Below is a small trained network, with its code and all its weights. Each question gives an input and a class and asks what happens when units are switched off, that is, made to give their printed mean instead of their output.

import numpy as np


def w(rows, s, z=0):
    codes = np.array(rows[::2]) - 128.0
    scale = np.full(codes.shape[1], s)
    scale[-1] = z or s
    return codes * scale


def norm(h):
    return h / np.sqrt((h * h).mean(-1, keepdims=True) + 1e-5)


def f(y):
    return np.maximum(y, 0)


def log_softmax(a):
    a = a - a.max(-1, keepdims=True)
    return a - np.log(np.exp(a).sum(-1, keepdims=True))


def net(x, mask):
    res = np.array(x, float).reshape(1, 7) / 4 @ E
    u = 0
    for l in range(3):
        y = f(norm(res) @ A[l][:, :-1].T + A[l][:, -1])
        res = res + np.where(mask[u : u + 3], y, B[l][:, -1]) @ B[l][:, :-1]
        u += 3
    return log_softmax(norm(res)[-1] @ U[:, :-1].T + U[:, -1])


A, B = {}, {}
E = w([
[32,3,103,221,112,148],'x0',
[133,127,131,135,130,132],'x1',
[132,132,123,132,127,117],'x2',
[139,121,124,132,131,123],'x3',
[144,95,126,117,147,141],'x4',
[83,158,140,106,116,128],'x5',
[139,2,252,141,64,78],'x6',
],0.0035)
A[0] = w([
[142,98,130,124,160,136,72],'L0N1',
[153,106,181,122,82,135,209],'L0N2',
[65,107,2,172,134,154,5],'L0N3',
],0.0078,0.0015)
B[0] = w([
[114,160,140,157,124,164,143],'L0N1',
[118,125,136,91,78,101,217],'L0N2',
[113,108,254,156,128,245,254],'L0N3',
],0.0074,0.0052)
A[1] = w([
[40,2,92,165,122,165,251],'L1N1',
[87,139,136,96,123,175,240],'L1N2',
[150,155,156,101,65,68,151],'L1N3',
],0.005,0.0015)
B[1] = w([
[74,196,118,140,141,96,254],'L1N1',
[254,95,67,159,126,97,199],'L1N2',
[178,101,139,116,130,157,201],'L1N3',
],0.007,0.0048)
A[2] = w([
[199,172,18,163,184,242,153],'L2N1',
[2,81,101,182,79,60,35],'L2N2',
[113,10,171,107,228,203,250],'L2N3',
],0.0039,0.0022)
B[2] = w([
[119,165,103,141,186,96,232],'L2N1',
[8,89,2,192,113,34,197],'L2N2',
[138,175,139,106,89,82,254],'L2N3',
],0.0087,0.0035)
U = w([
[211,216,5,104,218,104,187],'0',
[112,47,76,69,184,156,7],'1',
[224,88,200,35,34,74,180],'2',
[115,66,57,76,152,171,5],'3',
[119,54,34,75,144,190,2],'4',
[93,178,226,201,141,223,166],'5',
[118,45,66,76,175,158,10],'6',
[37,60,68,179,59,26,174],'7',
],0.011,0.0076)

Each question gives the input, the list of numbers given to net, and the class t.
The units are the neurons (one row each of A and B). Each row of codes is followed by its name. A weight is (code - 128) times the scale printed after its matrix; where a second scale follows, it is the last column's (A, B and U).
mask holds one flag per neuron, layer by layer. A switched-off neuron (its flag False) gives its mean, the last column of its row in B, instead of its output. The means were averaged over made-up inputs and are rounded, as every weight is.
A unit's drop is (log p(t) with every unit on - log p(t) with that unit switched off) / (log p(t) with every unit on - log p(t) with every unit switched off).
unit that matters most: the unit with the biggest drop
top k neurons: the k neurons with the biggest drops, biggest first
drop of u: that unit's drop, to one decimal
input [-2,7,-6,-5,-2,3,0], class 0: unit that matters most : L0N3
input [-2,-7,8,-2,0,8,1], class 2: top 2 neurons : [L2N1 L1N1]
input [7,6,7,0,7,2,0], class 5: top 2 neurons : [L0N3 L0N2]
input [1,-1,-1,3,1,-1,-8], class 5: top 2 neurons : [L0N3 L2N2]
input [0,0,4,1,1,6,0], class 0: top 2 neurons : [L0N3 L0N2]
input [7,-8,6,-5,-2,8,0], class 5: top 2 neurons : [L0N3 L0N2]
input [0,-7,-4,3,-7,8,-3], class 0: top 2 neurons : [L1N2 L2N1]
input [8,2,3,0,1,-3,-1], class 5: drop of L0N2 : 0.0
input [4,-8,5,8,-7,6,-6], class 5: drop of L0N3 : 1.7
input [5,-6,1,0,4,0,-7], class 5: drop of L2N2 : 0.0
input [7,-2,-5,-3,-2,2,-6], class 5: drop of L0N3 : 1.7
